Here is a tiny trained network, its code and every weight. The questions are about switching its units off for an input and a class, where a switched-off unit gives its printed mean instead of its output.

import numpy as np


def w(rows, s, z=0):
    codes = np.array(rows[::2]) - 128.0
    scale = np.full(codes.shape[1], s)
    scale[-1] = z or s
    return codes * scale


def norm(h):
    return h / np.sqrt((h * h).mean(-1, keepdims=True) + 1e-5)


def f(y):
    return np.maximum(y, 0)


def log_softmax(a):
    a = a - a.max(-1, keepdims=True)
    return a - np.log(np.exp(a).sum(-1, keepdims=True))


def net(x, mask):
    res = np.array(x, float).reshape(1, 7) / 4 @ E
    u = 0
    for l in range(4):
        y = f(norm(res) @ A[l][:, :-1].T + A[l][:, -1])
        res = res + np.where(mask[u : u + 4], y, B[l][:, -1]) @ B[l][:, :-1]
        u += 4
    return log_softmax(norm(res)[-1] @ U[:, :-1].T + U[:, -1])


A, B = {}, {}
E = w([
[129,129,130,128,129,133],'x0',
[130,128,132,128,131,136],'x1',
[129,128,130,129,129,133],'x2',
[250,151,53,133,130,147],'x3',
[126,128,123,126,126,119],'x4',
[173,186,170,100,176,55],'x5',
[99,246,114,112,82,158],'x6',
],0.015)
A[0] = w([
[77,189,159,103,164,112,1],'0.n0',
[227,108,61,236,179,124,144],'0.n1',
[167,255,102,103,2,163,47],'0.n2',
[59,250,151,145,80,148,96],'0.n3',
],0.0065,0.0058)
B[0] = w([
[146,120,190,31,128,40,146],'0.n0',
[169,70,135,14,121,132,253],'0.n1',
[93,194,81,172,181,189,231],'0.n2',
[154,82,160,2,85,102,232],'0.n3',
],0.0097,0.005)
A[1] = w([
[160,203,172,122,227,36,253],'1.n0',
[2,188,196,105,82,133,90],'1.n1',
[156,176,173,112,189,82,172],'1.n2',
[75,41,229,136,150,83,110],'1.n3',
],0.0074,0.0022)
B[1] = w([
[202,192,255,174,136,95,254],'1.n0',
[211,43,183,97,2,124,226],'1.n1',
[150,149,147,139,137,70,210],'1.n2',
[37,91,78,199,161,198,226],'1.n3',
],0.0088,0.0063)
A[2] = w([
[170,203,95,130,161,164,205],'2.n0',
[88,188,182,142,156,132,193],'2.n1',
[151,210,70,196,111,142,20],'2.n2',
[39,57,216,254,151,75,5],'2.n3',
],0.0098,0.0012)
B[2] = w([
[94,52,124,170,188,110,213],'2.n0',
[129,171,175,140,107,102,186],'2.n1',
[54,168,131,164,215,145,177],'2.n2',
[162,252,70,129,181,154,253],'2.n3',
],0.014,0.0062)
A[3] = w([
[228,192,141,127,254,93,61],'3.n0',
[97,221,99,233,229,187,144],'3.n1',
[26,152,17,174,200,226,2],'3.n2',
[174,139,171,182,31,96,145],'3.n3',
],0.0085,0.0061)
B[3] = w([
[81,98,189,225,92,91,232],'3.n0',
[118,213,97,183,157,174,254],'3.n1',
[110,92,41,22,127,9,205],'3.n2',
[76,95,90,61,110,169,167],'3.n3',
],0.012,0.0094)
U = w([
[66,146,3,108,161,146,254],'0',
[122,235,166,238,190,111,180],'1',
[50,99,130,80,18,209,47],'2',
[124,194,238,48,80,71,60],'3',
[194,7,73,106,111,185,105],'4',
[221,51,213,168,160,39,21],'5',
],0.021,0.0037)

Each question gives the input, the list of numbers given to net, and the class t.
The units are the neurons (one row each of A and B). Each row of codes is followed by its name. A weight is (code - 128) times the scale printed after its matrix; where a second scale follows, it is the last column's (A, B and U).
mask holds one flag per neuron, layer by layer. A switched-off neuron (its flag False) gives its mean, the last column of its row in B, instead of its output. The means were averaged over made-up inputs and are rounded, as every weight is.
A unit's drop is (log p(t) with every unit on - log p(t) with that unit switched off) / (log p(t) with every unit on - log p(t) with every unit switched off).
The circuit of an input: a set's keep is (log p(t) with only the set's units on - log p(t) with every unit switched off) / (log p(t) with every unit on - log p(t) with every unit switched off). Starting from the 12 units with the biggest drops (on a tie, the unit counted first), units are removed one at a time, each time the one whose removal leaves the highest keep (on an exact tie, the one counted first), for as long as the keep stays at least 0.8.
units of the circuit, in order: the units of the circuit, biggest drop first
most important unit: the unit with the biggest drop
top k neurons: the k neurons with the biggest drops, biggest first
top k neurons in layer l: the k neurons of layer l with the biggest drops, biggest first
drop of u: that unit's drop, to one decimal
input [-5,-3,5,0,-4,1,-6], class 1: most important unit	2.n3
input [5,3,-7,-7,-3,-1,-1], class 0: units of the circuit, in order	(2.n3, 1.n0, 3.n2)
input [8,5,-2,-6,5,-6,-6], class 0: units of the circuit, in order	(2.n3, 3.n2)
input [-6,-3,-7,-4,2,0,4], class 2: units of the circuit, in order	(1.n1, 3.n3)
input [-3,-6,-2,-4,1,0,6], class 2: units of the circuit, in order	(1.n1, 3.n3)
input [6,2,-8,8,0,1,-1], class 5: units of the circuit, in order	(0.n1, 3.n0)
input [5,8,-1,-1,6,-3,8], class 2: top 2 neurons	(0.n3, 1.n1)
input [-6,5,3,-1,-3,-3,-1], class 0: top 2 neurons	(1.n0, 3.n2)
input [8,8,2,-2,6,0,6], class 2: units of the circuit, in order	(1.n1, 3.n3)
input [-2,5,5,-4,-4,6,1], class 3: top 2 neurons in layer 2	(2.n2, 2.n0)
input [-8,-4,2,5,-3,0,-4], class 4: top 3 neurons	(0.n1, 1.n0, 2.n3)
input [0,-1,-5,0,-7,1,7], class 3: top 3 neurons	(0.n3, 1.n1, 2.n3)
input [6,1,8,-3,4,1,1], class 3: top 2 neurons	(0.n0, 1.n1)
input [5,7,2,-7,6,-8,-8], class 0: units of the circuit, in order	(2.n3)
input [1,-8,-8,-5,-1,0,0], class 0: top 2 neurons in layer 1	(1.n3, 1.n0)
input [2,3,7,-1,-4,8,-7], class 1: top 2 neurons	(2.n3, 1.n3)
input [-5,6,-8,-2,-5,0,8], class 2: top 2 neurons in layer 3	(3.n3, 3.n2)
input [4,5,8,-3,-6,-4,-5], class 0: top 2 neurons	(3.n2, 1.n0)
input [5,-4,5,-4,3,-4,-2], class 0: top 2 neurons	(2.n3, 3.n2)
input [-3,-8,8,-5,0,-2,-1], class 0: top 3 neurons	(2.n3, 3.n2, 1.n0)
input [3,1,7,0,0,4,4], class 3: units of the circuit, in order	(0.n3)
input [-2,-8,-6,2,-4,-3,0], class 4: top 2 neurons	(0.n1, 2.n3)
input [5,-7,-1,1,2,-3,-3], class 4: top 2 neurons	(0.n1, 2.n3)
input [1,1,1,-3,-1,-5,-5], class 0: drop of 3.n2	0.2
input [6,-4,3,0,3,4,-4], class 1: top 2 neurons in layer 1	(1.n3, 1.n1)
input [-1,-4,4,-7,6,0,5], class 2: drop of 1.n1	0.7
input [2,-5,-1,-1,1,8,2], class 3: units of the circuit, in order	(2.n3)
input [5,-4,5,-5,6,-2,1], class 2: drop of 1.n1	3.4
input [8,-2,-5,-3,-6,2,4], class 3: drop of 3.n1	0.0
